Below is a small trained network, with its code and all its weights. Each question gives an input and a target symbol and asks what happens when units are switched off, that is, made to give their printed mean instead of their output.

import numpy as np


def w(rows, s, z=0):
    codes = np.array(rows[::2]) - 128.0
    scale = np.full(codes.shape[1], s)
    scale[-1] = z or s
    return codes * scale


def norm(h):
    return h / np.sqrt((h * h).mean(-1, keepdims=True) + 1e-5)


def f(y):
    return np.maximum(y, 0)


def softmax(a):
    e = np.exp(a - a.max(-1, keepdims=True))
    return e / e.sum(-1, keepdims=True)


def log_softmax(a):
    a = a - a.max(-1, keepdims=True)
    return a - np.log(np.exp(a).sum(-1, keepdims=True))


def net(x, mask):
    ids = ['ΔΣΦβγζηθλμξπτω'.index(c) for c in x.split()]
    T = len(ids)
    res = E[ids] + P[:T]
    u = 0
    for l in range(2):
        q, k, v = (norm(res) @ M[l].T for M in (Q, K, V))
        z = softmax(np.where(np.tri(T) > 0, q @ k.T / 2**0.5, -1e9)) @ v
        res = res + np.where(mask[u], z, O[l][:, -1]) @ O[l][:, :-1]
        u += 1
        y = f(norm(res) @ A[l][:, :-1].T + A[l][:, -1])
        res = res + np.where(mask[u : u + 12], y, B[l][:, -1]) @ B[l][:, :-1]
        u += 12
    return log_softmax(norm(res)[-1] @ U[:, :-1].T + U[:, -1])


Q, K, V, O, A, B = {}, {}, {}, {}, {}, {}
E = w([
[35,96,154],'Δ',
[63,162,211],'Σ',
[95,24,152],'Φ',
[153,194,118],'β',
[40,118,188],'γ',
[97,14,47],'ζ',
[99,193,196],'η',
[147,134,175],'θ',
[90,171,155],'λ',
[55,162,119],'μ',
[252,202,244],'ξ',
[103,136,113],'π',
[244,115,148],'τ',
[202,53,78],'ω',
],0.0034)
P = w([
[123,102,111],'0',
[128,162,148],'1',
[111,113,113],'2',
[112,71,255],'3',
[127,161,148],'4',
[119,106,113],'5',
],0.0069)
Q[0] = w([
[58,221,5],'0.h0',
[80,2,203],'0.h0',
],0.0042)
K[0] = w([
[240,250,190],'0.h0',
[159,4,53],'0.h0',
],0.0045)
V[0] = w([
[173,44,102],'0.h0',
[30,3,33],'0.h0',
],0.00057)
O[0] = w([
[196,224,159,177],'0.h0',
[88,253,178,254],'0.h0',
],0.0004,0.00038)
A[0] = w([
[159,70,222,105],'0.n0',
[237,156,164,5],'0.n1',
[202,117,2,99],'0.n2',
[26,132,213,110],'0.n3',
[85,175,185,97],'0.n4',
[179,235,146,36],'0.n5',
[232,90,170,86],'0.n6',
[71,107,39,114],'0.n7',
[134,112,150,125],'0.n8',
[57,180,26,26],'0.n9',
[214,70,157,95],'0.n10',
[234,180,196,147],'0.n11',
],0.0059,0.002)
B[0] = w([
[143,197,183,234],'0.n0',
[80,184,172,158],'0.n1',
[212,162,33,174],'0.n2',
[67,142,54,254],'0.n3',
[188,96,90,195],'0.n4',
[105,95,231,176],'0.n5',
[121,143,73,183],'0.n6',
[95,72,214,186],'0.n7',
[132,143,141,155],'0.n8',
[79,134,248,159],'0.n9',
[120,131,68,183],'0.n10',
[59,73,148,209],'0.n11',
],0.015,0.0038)
Q[1] = w([
[93,7,107],'1.h0',
[109,143,39],'1.h0',
],0.019)
K[1] = w([
[4,97,142],'1.h0',
[135,155,45],'1.h0',
],0.018)
V[1] = w([
[255,251,158],'1.h0',
[60,219,135],'1.h0',
],0.0056)
O[1] = w([
[254,75,244,3],'1.h0',
[148,249,134,209],'1.h0',
],0.0038,0.0027)
A[1] = w([
[166,226,185,147],'1.n0',
[126,127,126,106],'1.n1',
[106,65,169,114],'1.n2',
[119,173,165,130],'1.n3',
[168,213,155,167],'1.n4',
[120,206,188,137],'1.n5',
[146,106,238,119],'1.n6',
[137,196,120,189],'1.n7',
[127,8,149,39],'1.n8',
[165,66,128,251],'1.n9',
[136,158,53,99],'1.n10',
[98,145,109,83],'1.n11',
],0.011,0.0027)
B[1] = w([
[79,209,167,233],'1.n0',
[128,130,131,128],'1.n1',
[133,140,210,203],'1.n2',
[129,85,123,207],'1.n3',
[84,191,191,217],'1.n4',
[100,65,103,254],'1.n5',
[254,157,84,213],'1.n6',
[149,77,90,218],'1.n7',
[107,104,9,174],'1.n8',
[75,41,157,161],'1.n9',
[192,176,135,189],'1.n10',
[140,103,165,177],'1.n11',
],0.022,0.0049)
U = w([
[75,116,114,61],'Δ',
[140,147,74,204],'Σ',
[121,106,146,81],'Φ',
[219,182,208,31],'β',
[74,149,43,118],'γ',
[84,22,42,83],'ζ',
[149,147,83,219],'η',
[87,247,163,128],'θ',
[109,105,140,73],'λ',
[146,58,193,141],'μ',
[113,114,137,68],'ξ',
[185,74,137,192],'π',
[157,165,114,168],'τ',
[179,76,99,253],'ω',
],0.014,0.0031)

Each question gives the input, a string of symbols that net reads in full, and the target symbol t.
The units are the heads (2 rows each of Q, K, V and O) and the neurons (one row each of A and B). Each row of codes is followed by its name. A weight is (code - 128) times the scale printed after its matrix; where a second scale follows, it is the last column's (O, A, B and U).
mask holds one flag per unit, layer by layer, with each layer's heads first. A switched-off unit (its flag False) gives its mean, the last column of its rows in O or B, instead of its output. The means were averaged over made-up inputs and are rounded, as every weight is.
A unit's drop is (log p(t) with every unit on - log p(t) with that unit switched off) / (log p(t) with every unit on - log p(t) with every unit switched off).
The circuit of an input: a set's keep is (log p(t) with only the set's units on - log p(t) with every unit switched off) / (log p(t) with every unit on - log p(t) with every unit switched off). Starting from the 12 units with the biggest drops (on a tie, the unit counted first), units are removed one at a time, each time the one whose removal leaves the highest keep (on an exact tie, the one counted first), for as long as the keep stays at least 0.8.
units of the circuit, in order: the units of the circuit, biggest drop first
unit that matters most: the unit with the biggest drop
top k neurons: the k neurons with the biggest drops, biggest first
k most important neurons of layer l: the k neurons of layer l with the biggest drops, biggest first
input θ γ ω Δ Σ, target γ: units of the circuit, in order	0.n3, 1.n4
input θ π ζ θ θ, target μ: unit that matters most	0.n5
input ζ Δ π π, target ζ: 2 most important neurons of layer 0	0.n3, 0.n2
input θ η θ γ, target θ: top 2 neurons	1.n0, 0.n0
input ζ β ω η θ, target μ: units of the circuit, in order	0.n11, 0.n5, 1.n0
input θ β θ θ, target θ: units of the circuit, in order	1.n0, 0.n0
input ζ γ β η, target ζ: 4 most important neurons of layer 0	0.n3, 0.n9, 0.n7, 0.n2
input ζ γ ζ β, target ζ: units of the circuit, in order	0.n3, 1.n0
input β θ μ θ, target β: top 3 neurons	0.n0, 0.n2, 0.n7
input θ ω Δ Δ, target θ: units of the circuit, in order	0.n0, 1.n0, 0.n11
input β θ θ Σ π γ, target γ: top 3 neurons	1.n6, 1.n4, 1.n0
input ζ τ ζ Σ, target ζ: 3 most important neurons of layer 1	1.n0, 1.n4, 1.n2
input ζ β μ θ, target ζ: top 3 neurons	0.n3, 0.n2, 0.n0
input β ω θ θ, target β: top 3 neurons	0.n0, 0.n2, 1.n6
input ζ γ θ ζ, target ζ: top 3 neurons	0.n3, 0.n2, 0.n0
input β π Σ ζ, target β: top 4 neurons	0.n11, 0.n0, 0.n2, 0.n7
input θ ζ θ γ, target θ: top 4 neurons	1.n0, 0.n0, 0.n7, 0.n11
input ζ μ ξ θ, target ζ: 3 most important neurons of layer 0	0.n3, 0.n2, 0.n11
input ζ θ Δ η, target ζ: top 4 neurons	0.n3, 0.n2, 1.n0, 1.n4
input θ θ θ ω, target θ: unit that matters most	1.n0
input Φ Δ η β ζ, target ω: top 3 neurons	0.n3, 0.n7, 1.n6
input Δ η μ, target μ: top 2 neurons	0.n9, 0.n7
input θ ζ ζ ζ, target θ: top neuron	1.n0
input ζ γ π Δ, target ζ: 3 most important neurons of layer 0	0.n3, 0.n2, 0.n7
